Below are the code and all the weights of a small trained network. Each question names an input and a class and asks about switching units off, where a switched-off unit gives its printed mean instead of its output.

import numpy as np


def w(rows, s, z=0):
    codes = np.array(rows[::2]) - 128.0
    scale = np.full(codes.shape[1], s)
    scale[-1] = z or s
    return codes * scale


def f(y):
    return np.maximum(y, 0)


def log_softmax(a):
    a = a - a.max(-1, keepdims=True)
    return a - np.log(np.exp(a).sum(-1, keepdims=True))


def net(x, mask):
    res = np.array(x, float).reshape(1, 7) / 4 @ E
    y = f(res @ A[0][:, :-1].T + A[0][:, -1])
    res = res + np.where(mask, y, B[0][:, -1]) @ B[0][:, :-1]
    return log_softmax(res[-1] @ U[:, :-1].T + U[:, -1])


A, B = {}, {}
E = w([
[129,129,126,127,128,128,128,129,127,127,125,128],'x0',
[128,130,126,126,130,127,128,130,128,125,128,128],'x1',
[160,140,42,135,132,184,72,41,82,200,144,106],'x2',
[129,128,130,127,134,128,129,127,129,128,126,128],'x3',
[127,128,127,130,128,127,127,129,128,126,127,129],'x4',
[94,199,231,160,121,103,14,117,65,106,124,162],'x5',
[71,109,130,213,116,145,104,57,170,1,130,177],'x6',
],0.013)
A[0] = w([
[134,80,67,127,124,138,221,129,188,94,126,124,57],'n1',
[122,108,194,120,136,103,197,248,156,90,119,132,86],'n2',
[128,157,171,132,137,127,69,129,88,144,112,135,14],'n3',
[144,154,185,90,125,113,127,220,94,220,126,118,51],'n4',
[121,162,187,137,129,115,57,128,76,146,138,131,65],'n5',
[117,141,194,153,139,112,105,139,139,7,124,143,102],'n6',
[144,119,56,98,123,138,159,116,113,248,131,111,145],'n7',
[134,143,86,135,129,147,77,42,105,153,127,127,2],'n8',
[106,140,180,139,126,131,97,122,146,59,131,139,89],'n9',
[115,99,91,168,138,144,125,38,160,31,122,141,18],'n10',
[116,144,166,135,125,105,108,126,108,86,117,135,48],'n11',
],0.02,0.017)
B[0] = w([
[97,130,229,159,123,95,105,119,105,112,124,134,224],'n1',
[151,205,152,38,140,114,134,131,171,123,135,122,244],'n2',
[165,194,106,56,128,124,124,145,170,131,132,123,168],'n3',
[88,116,232,172,121,96,118,105,118,93,125,136,217],'n4',
[131,173,187,47,143,100,163,132,178,105,132,123,196],'n5',
[109,59,118,206,114,144,120,118,88,140,124,128,230],'n6',
[165,133,11,100,131,167,135,140,139,147,130,128,253],'n7',
[83,115,253,162,122,78,127,132,120,96,121,134,178],'n8',
[122,80,80,194,132,138,122,124,91,139,123,130,193],'n9',
[157,222,173,6,141,101,146,149,183,126,134,119,208],'n10',
[131,88,62,182,115,170,125,127,101,159,127,131,164],'n11',
],0.016,0.032)
U = w([
[202,216,95,10,155,106,167,152,197,133,138,90,166],'0',
[52,105,235,183,118,54,109,104,105,53,109,138,178],'1',
[183,59,1,181,107,180,127,138,68,197,116,111,5],'2',
],0.0093,0.011)

Each question gives the input, the list of numbers given to net, and the class t.
The units are the neurons (one row each of A and B). Each row of codes is followed by its name. A weight is (code - 128) times the scale printed after its matrix; where a second scale follows, it is the last column's (A, B and U).
mask holds one flag per neuron, in row order. A switched-off neuron (its flag False) gives its mean, the last column of its row in B, instead of its output. The means were averaged over made-up inputs and are rounded, as every weight is.
A unit's drop is (log p(t) with every unit on - log p(t) with that unit switched off) / (log p(t) with every unit on - log p(t) with every unit switched off).
The circuit of an input: a set's keep is (log p(t) with only the set's units on - log p(t) with every unit switched off) / (log p(t) with every unit on - log p(t) with every unit switched off). Starting from all 11 units, units are removed one at a time, each time the one whose removal leaves the highest keep (on an exact tie, the one counted first), for as long as the keep stays at least 0.8.
units of the circuit, in order: the units of the circuit, biggest drop first
most important unit: the unit with the biggest drop
k most important neurons: the k neurons with the biggest drops, biggest first
drop when u is switched off: that unit's drop, to one decimal
input [-3,2,8,-4,2,-8,-5], class 2: most important unit -> n7
input [2,4,5,2,-1,-4,-1], class 2: 3 most important neurons -> n2, n10, n5
input [-2,3,4,5,-6,-8,-2], class 2: 3 most important neurons -> n7, n2, n10
input [-3,-3,6,8,-3,-4,-1], class 2: 4 most important neurons -> n2, n10, n7, n5
input [-2,-8,-3,-8,-5,5,-6], class 1: 3 most important neurons -> n4, n7, n10
input [-5,-5,-7,3,-8,-3,2], class 1: 3 most important neurons -> n7, n1, n6
input [4,-7,4,-2,-3,-7,-3], class 2: 3 most important neurons -> n2, n10, n7
input [1,7,-7,-5,-2,-4,3], class 1: 3 most important neurons -> n1, n7, n6
input [-1,1,-8,3,4,3,-8], class 1: 2 most important neurons -> n4, n7
input [-4,-5,0,6,4,2,-8], class 1: 3 most important neurons -> n4, n10, n2
input [0,-4,1,1,3,-5,-7], class 2: 4 most important neurons -> n7, n10, n2, n5
input [-4,-1,-2,-7,-4,7,-8], class 1: 2 most important neurons -> n4, n10
input [-7,-2,6,0,-6,-2,-3], class 2: drop when n2 is switched off -> 0.4
input [-2,8,-3,-4,5,-8,4], class 1: units of the circuit, in order -> n1
input [4,7,-1,3,-6,3,6], class 2: drop when n4 is switched off -> 0.2
input [-3,3,-1,4,3,-4,6], class 1: drop when n7 is switched off -> 9.2
input [2,-6,8,4,5,-7,-7], class 2: drop when n11 is switched off -> 0.0
